Here is a tiny trained network, its code and every weight. The questions are about switching its units off for an input and a target symbol, where a switched-off unit gives its printed mean instead of its output.

import numpy as np


def w(rows, s, z=0):
    codes = np.array(rows[::2]) - 128.0
    scale = np.full(codes.shape[1], s)
    scale[-1] = z or s
    return codes * scale


def f(y):
    return np.maximum(y, 0)


def softmax(a):
    e = np.exp(a - a.max(-1, keepdims=True))
    return e / e.sum(-1, keepdims=True)


def log_softmax(a):
    a = a - a.max(-1, keepdims=True)
    return a - np.log(np.exp(a).sum(-1, keepdims=True))


def net(x, mask):
    ids = ['γδεζηξπτψω'.index(c) for c in x.split()]
    T = len(ids)
    res = E[ids] + P[:T]
    u = 0
    for l in range(2):
        q, k, v = (res @ M[l].T for M in (Q, K, V))
        z = softmax(np.where(np.tri(T) > 0, q @ k.T / 2**0.5, -1e9)) @ v
        res = res + np.where(mask[u], z, O[l][:, -1]) @ O[l][:, :-1]
        u += 1
        y = f(res @ A[l][:, :-1].T + A[l][:, -1])
        res = res + np.where(mask[u : u + 16], y, B[l][:, -1]) @ B[l][:, :-1]
        u += 16
    return log_softmax(res[-1] @ U[:, :-1].T + U[:, -1])


Q, K, V, O, A, B = {}, {}, {}, {}, {}, {}
E = w([
[196,147,152,76,80,136,225,102,255],'γ',
[200,132,148,200,96,185,108,150,109],'δ',
[85,63,136,114,132,34,174,121,70],'ε',
[57,175,88,196,147,126,139,184,80],'ζ',
[65,68,164,148,112,120,78,101,133],'η',
[134,212,88,136,91,78,45,151,177],'ξ',
[46,122,60,97,175,120,109,125,192],'π',
[54,191,159,196,106,33,130,57,185],'τ',
[204,84,210,235,197,128,234,171,167],'ψ',
[158,123,146,93,203,43,57,133,143],'ω',
],0.01)
P = w([
[143,113,153,145,174,120,65,51,90],'0',
[124,132,214,79,132,136,88,141,98],'1',
[170,47,84,224,148,111,86,93,149],'2',
[141,140,253,62,115,159,109,199,128],'3',
[176,26,66,254,156,139,114,70,181],'4',
[158,144,247,57,134,183,124,158,135],'5',
],0.0036)
Q[0] = w([
[158,127,113,124,134,146,170,123,137],'L0H1',
[68,199,192,2,88,149,140,163,101],'L0H1',
],0.0092)
K[0] = w([
[139,124,88,137,144,120,155,106,148],'L0H1',
[10,119,69,101,146,65,64,105,91],'L0H1',
],0.014)
V[0] = w([
[228,127,146,124,120,197,252,97,185],'L0H1',
[49,130,103,64,80,54,80,75,174],'L0H1',
],0.0044)
O[0] = w([
[160,63,89,172,1,67,84,162,184,1],'L0H1',
[120,162,184,42,119,164,146,82,163,59],'L0H1',
],0.007,0.00091)
A[0] = w([
[51,85,6,130,87,42,32,135,136,55],'L0N1',
[176,173,131,121,75,186,102,146,137,230],'L0N2',
[173,131,169,98,174,72,169,85,145,116],'L0N3',
[206,124,182,107,153,213,120,159,110,204],'L0N4',
[107,146,77,170,186,164,143,129,107,197],'L0N5',
[101,198,133,97,159,102,85,111,141,122],'L0N6',
[193,153,184,109,191,150,132,116,140,147],'L0N7',
[149,130,200,134,150,174,110,81,122,168],'L0N8',
[81,126,118,85,158,182,72,132,154,187],'L0N9',
[153,231,156,134,124,176,163,166,118,231],'L0N10',
[85,198,120,87,102,118,54,126,177,208],'L0N11',
[125,165,143,153,160,127,254,136,133,251],'L0N12',
[133,129,106,93,225,107,173,125,71,208],'L0N13',
[198,141,131,136,39,176,115,157,110,61],'L0N14',
[171,128,166,95,181,59,204,102,148,162],'L0N15',
[178,184,66,118,79,119,99,148,158,243],'L0N16',
],0.0065,0.0022)
B[0] = w([
[254,53,57,214,119,39,244,100,144,201],'L0N1',
[236,110,83,141,113,242,84,100,71,199],'L0N2',
[132,123,126,97,37,53,69,148,140,186],'L0N3',
[160,56,54,202,50,144,52,167,140,241],'L0N4',
[78,209,132,84,99,192,138,177,115,192],'L0N5',
[129,168,128,133,204,102,109,131,209,204],'L0N6',
[172,114,90,152,79,89,50,162,174,209],'L0N7',
[105,75,135,185,103,135,45,133,158,254],'L0N8',
[118,98,144,82,233,167,163,154,210,248],'L0N9',
[207,191,97,197,65,169,140,151,100,190],'L0N10',
[147,166,140,110,241,137,151,74,188,227],'L0N11',
[107,167,136,143,32,105,220,182,88,193],'L0N12',
[80,109,134,65,122,90,115,234,78,220],'L0N13',
[117,113,94,160,122,252,77,193,109,191],'L0N14',
[115,127,127,71,34,21,124,166,124,202],'L0N15',
[208,146,171,127,110,214,136,69,85,198],'L0N16',
],0.0046,0.0028)
Q[1] = w([
[66,194,255,67,189,173,96,131,95],'L1H1',
[61,172,220,74,165,127,125,149,129],'L1H1',
],0.0077)
K[1] = w([
[31,171,90,95,254,84,74,24,75],'L1H1',
[40,166,142,74,243,66,119,52,95],'L1H1',
],0.006)
V[1] = w([
[176,90,4,209,98,240,23,129,85],'L1H1',
[50,106,209,209,247,48,128,182,107],'L1H1',
],0.0034)
O[1] = w([
[99,123,49,165,215,109,58,54,43,255],'L1H1',
[76,133,187,210,230,176,152,254,164,133],'L1H1',
],0.0053,0.0038)
A[1] = w([
[106,168,124,132,127,203,137,193,71,97],'L1N1',
[117,155,148,108,128,58,96,200,185,62],'L1N2',
[156,114,88,52,47,63,148,20,127,86],'L1N3',
[167,50,149,183,93,65,226,187,147,58],'L1N4',
[67,46,216,65,88,112,188,138,98,171],'L1N5',
[119,26,115,106,111,86,142,121,89,103],'L1N6',
[164,55,147,111,166,62,83,71,163,187],'L1N7',
[66,188,68,135,207,37,116,52,81,4],'L1N8',
[83,150,111,29,185,143,215,133,190,66],'L1N9',
[177,97,104,167,78,198,52,135,78,123],'L1N10',
[45,52,201,138,198,254,118,121,152,226],'L1N11',
[201,108,143,136,97,89,124,111,102,91],'L1N12',
[110,194,224,152,72,104,163,79,198,140],'L1N13',
[190,200,112,111,170,199,116,109,174,152],'L1N14',
[178,106,157,145,73,184,89,177,121,106],'L1N15',
[165,137,171,94,101,136,145,112,110,78],'L1N16',
],0.0056,0.0023)
B[1] = w([
[64,161,120,151,104,148,140,169,105,152],'L1N1',
[100,154,52,88,143,46,54,157,141,179],'L1N2',
[86,151,46,61,38,235,66,119,105,167],'L1N3',
[240,166,156,133,99,108,213,117,189,170],'L1N4',
[144,66,216,74,101,104,160,58,3,185],'L1N5',
[165,233,148,120,136,145,175,107,98,165],'L1N6',
[155,137,118,140,58,209,77,190,118,220],'L1N7',
[113,99,117,193,234,147,111,115,14,163],'L1N8',
[82,92,18,106,198,96,225,113,150,163],'L1N9',
[46,110,87,111,177,45,168,92,110,253],'L1N10',
[137,45,159,156,88,216,133,128,163,254],'L1N11',
[92,120,63,154,99,160,195,96,159,179],'L1N12',
[50,182,165,187,151,123,73,38,136,164],'L1N13',
[206,160,173,52,218,146,190,86,86,165],'L1N14',
[98,99,102,136,205,56,123,84,108,187],'L1N15',
[146,90,120,167,173,111,139,136,132,134],'L1N16',
],0.0049,0.0058)
U = w([
[133,151,73,68,7,151,131,120,185,143],'γ',
[96,100,71,151,186,100,90,79,50,134],'δ',
[127,111,193,47,122,36,202,115,54,128],'ε',
[59,227,103,165,82,205,158,255,89,131],'ζ',
[107,21,246,164,106,230,79,111,163,245],'η',
[248,243,189,98,188,170,134,90,131,147],'ξ',
[70,86,56,52,208,120,223,128,206,31],'π',
[30,216,174,178,116,38,118,52,195,8],'τ',
[215,110,139,209,132,75,201,172,197,83],'ψ',
[137,126,104,75,125,51,12,238,191,112],'ω',
],0.0044,0.0017)

Each question gives the input, a string of symbols that net reads in full, and the target symbol t.
The units are the heads (2 rows each of Q, K, V and O) and the neurons (one row each of A and B). Each row of codes is followed by its name. A weight is (code - 128) times the scale printed after its matrix; where a second scale follows, it is the last column's (O, A, B and U).
mask holds one flag per unit, layer by layer, with each layer's heads first. A switched-off unit (its flag False) gives its mean, the last column of its rows in O or B, instead of its output. The means were averaged over made-up inputs and are rounded, as every weight is.
A unit's drop is (log p(t) with every unit on - log p(t) with that unit switched off) / (log p(t) with every unit on - log p(t) with every unit switched off).
The circuit of an input: a set's keep is (log p(t) with only the set's units on - log p(t) with every unit switched off) / (log p(t) with every unit on - log p(t) with every unit switched off). Starting from the 12 units with the biggest drops (on a tie, the unit counted first), units are removed one at a time, each time the one whose removal leaves the highest keep (on an exact tie, the one counted first), for as long as the keep stays at least 0.8.
units of the circuit, in order: the units of the circuit, biggest drop first
most important unit: the unit with the biggest drop
k most important neurons: the k neurons with the biggest drops, biggest first
k most important neurons of layer l: the k neurons of layer l with the biggest drops, biggest first
drop of u: that unit's drop, to one decimal
input η ε γ ω ζ, target γ: 2 most important neurons : [L1N3, L0N1]
input ω η ψ ξ ζ, target ψ: units of the circuit, in order : [L0H1, L0N1, L1N4]
input τ ψ η, target ψ: units of the circuit, in order : [L0H1, L0N1, L1N4]
input π δ ψ η ω, target ψ: 3 most important neurons : [L0N1, L0N12, L1N4]
input η ψ ζ ψ τ, target ψ: 2 most important neurons : [L0N1, L1N4]
input ψ ω ξ, target ψ: 2 most important neurons : [L0N1, L0N11]
input π η η π η ξ, target ξ: most important neuron of layer 0 : [L0N11]
input ζ η ε γ δ, target δ: 2 most important neurons : [L0N14, L1N10]
input ξ π π ξ η π, target π: 3 most important neurons : [L1N9, L0N9, L0N11]
input ξ η ε, target ε: 2 most important neurons : [L1N5, L0N13]
input π η ψ η η ω, target ω: 2 most important neurons : [L1N2, L0N7]
input η π ω δ π, target δ: 3 most important neurons : [L1N8, L0N4, L0N2]
input γ ω ξ, target γ: 2 most important neurons : [L1N3, L0N1]
input η ξ η η ζ, target ζ: 3 most important neurons : [L0N5, L1N1, L0N12]
input δ δ τ η ξ, target δ: most important unit : L1H1
input η ε γ η η γ, target γ: 2 most important neurons : [L1N3, L0N15]
input ω ω η δ, target δ: 2 most important neurons of layer 1 : [L1N10, L1N15]
input ε ψ ω π ζ, target ψ: drop of L0N1 : 0.6
input η γ π, target γ: drop of L1N3 : 0.3
input δ δ η, target δ: drop of L1H1 : 1.3
input ε δ δ ψ, target ψ: 2 most important neurons : [L1N4, L0N12]
input ψ ψ η τ ω, target ψ: drop of L0H1 : 0.9
input π η ψ δ π, target δ: most important neuron : [L0N4]
